Below is a small trained network, with its code and all its weights. Each question gives an input and a class and asks what happens when units are switched off, that is, made to give their printed mean instead of their output.

import numpy as np


def w(rows, s, z=0):
    codes = np.array(rows[::2]) - 128.0
    scale = np.full(codes.shape[1], s)
    scale[-1] = z or s
    return codes * scale


def norm(h):
    return h / np.sqrt((h * h).mean(-1, keepdims=True) + 1e-5)


def f(y):
    return np.maximum(y, 0)


def log_softmax(a):
    a = a - a.max(-1, keepdims=True)
    return a - np.log(np.exp(a).sum(-1, keepdims=True))


def net(x, mask):
    res = np.array(x, float).reshape(1, 6) / 4 @ E
    u = 0
    for l in range(4):
        y = f(norm(res) @ A[l][:, :-1].T + A[l][:, -1])
        res = res + np.where(mask[u : u + 5], y, B[l][:, -1]) @ B[l][:, :-1]
        u += 5
    return log_softmax(norm(res)[-1] @ U[:, :-1].T + U[:, -1])


A, B = {}, {}
E = w([
[201,80,240],'x0',
[117,2,35],'x1',
[127,127,128],'x2',
[127,127,130],'x3',
[134,132,124],'x4',
[126,126,128],'x5',
],0.0057)
A[0] = w([
[74,200,106,3],'0.n1',
[83,242,116,38],'0.n2',
[128,84,8,73],'0.n3',
[35,255,73,68],'0.n4',
[211,58,92,66],'0.n5',
],0.0097,0.0029)
B[0] = w([
[245,2,83,177],'0.n1',
[249,103,132,220],'0.n2',
[26,238,109,228],'0.n3',
[187,50,67,253],'0.n4',
[129,43,176,208],'0.n5',
],0.0084,0.005)
A[1] = w([
[103,62,137,71],'1.n1',
[174,65,113,57],'1.n2',
[157,106,246,255],'1.n3',
[105,197,89,108],'1.n4',
[140,180,81,248],'1.n5',
],0.013,0.0031)
B[1] = w([
[138,120,176,156],'1.n1',
[195,58,107,181],'1.n2',
[127,206,114,244],'1.n3',
[4,107,114,147],'1.n4',
[39,102,63,161],'1.n5',
],0.011)
A[2] = w([
[168,134,110,254],'2.n1',
[148,49,194,74],'2.n2',
[187,140,59,39],'2.n3',
[142,11,95,158],'2.n4',
[181,111,150,161],'2.n5',
],0.012,0.0025)
B[2] = w([
[113,124,106,220],'2.n1',
[80,109,155,194],'2.n2',
[171,75,145,187],'2.n3',
[170,190,156,254],'2.n4',
[12,101,106,212],'2.n5',
],0.011,0.0062)
A[3] = w([
[159,141,103,3],'3.n1',
[105,56,204,98],'3.n2',
[29,83,190,119],'3.n3',
[31,111,125,38],'3.n4',
[76,85,3,46],'3.n5',
],0.0072,0.003)
B[3] = w([
[136,117,126,128],'3.n1',
[95,166,255,199],'3.n2',
[171,41,133,254],'3.n3',
[193,164,83,195],'3.n4',
[71,186,181,200],'3.n5',
],0.0078,0.0035)
U = w([
[170,62,36,251],'0',
[4,123,24,84],'1',
[119,239,131,99],'2',
[88,67,197,8],'3',
],0.02,0.0014)

Each question gives the input, the list of numbers given to net, and the class t.
The units are the neurons (one row each of A and B). Each row of codes is followed by its name. A weight is (code - 128) times the scale printed after its matrix; where a second scale follows, it is the last column's (A, B and U).
mask holds one flag per neuron, layer by layer. A switched-off neuron (its flag False) gives its mean, the last column of its row in B, instead of its output. The means were averaged over made-up inputs and are rounded, as every weight is.
A unit's drop is (log p(t) with every unit on - log p(t) with that unit switched off) / (log p(t) with every unit on - log p(t) with every unit switched off).
The circuit of an input: a set's keep is (log p(t) with only the set's units on - log p(t) with every unit switched off) / (log p(t) with every unit on - log p(t) with every unit switched off). Starting from the 12 units with the biggest drops (on a tie, the unit counted first), units are removed one at a time, each time the one whose removal leaves the highest keep (on an exact tie, the one counted first), for as long as the keep stays at least 0.8.
units of the circuit, in order: the units of the circuit, biggest drop first
top k neurons: the k neurons with the biggest drops, biggest first
k most important neurons of layer l: the k neurons of layer l with the biggest drops, biggest first
drop of u: that unit's drop, to one decimal
input [8,-1,-4,2,3,3], class 2: units of the circuit, in order => (1.n3)
input [-7,0,-7,-2,-4,-2], class 0: top 3 neurons => (0.n4, 0.n1, 0.n2)
input [7,0,7,-1,4,-4], class 2: 2 most important neurons of layer 0 => (0.n4, 0.n1)
input [1,1,-7,0,4,0], class 3: top 2 neurons => (1.n1, 0.n5)
input [6,0,-6,5,2,-6], class 2: top 3 neurons => (1.n3, 0.n4, 0.n1)
input [1,8,-4,-5,-6,-3], class 3: top 3 neurons => (1.n3, 0.n5, 1.n1)
input [1,3,-8,3,-3,0], class 3: top 2 neurons => (0.n5, 1.n3)
input [8,-1,7,5,-7,-6], class 2: top 2 neurons => (1.n3, 0.n4)
input [-4,0,-8,0,2,-4], class 0: drop of 0.n4 => 0.8
input [0,1,-5,-5,3,3], class 1: drop of 0.n5 => 0.0
input [-2,7,-2,2,5,-6], class 1: drop of 0.n3 => 6.5
input [0,1,-6,-1,7,0], class 1: drop of 0.n3 => 2.9
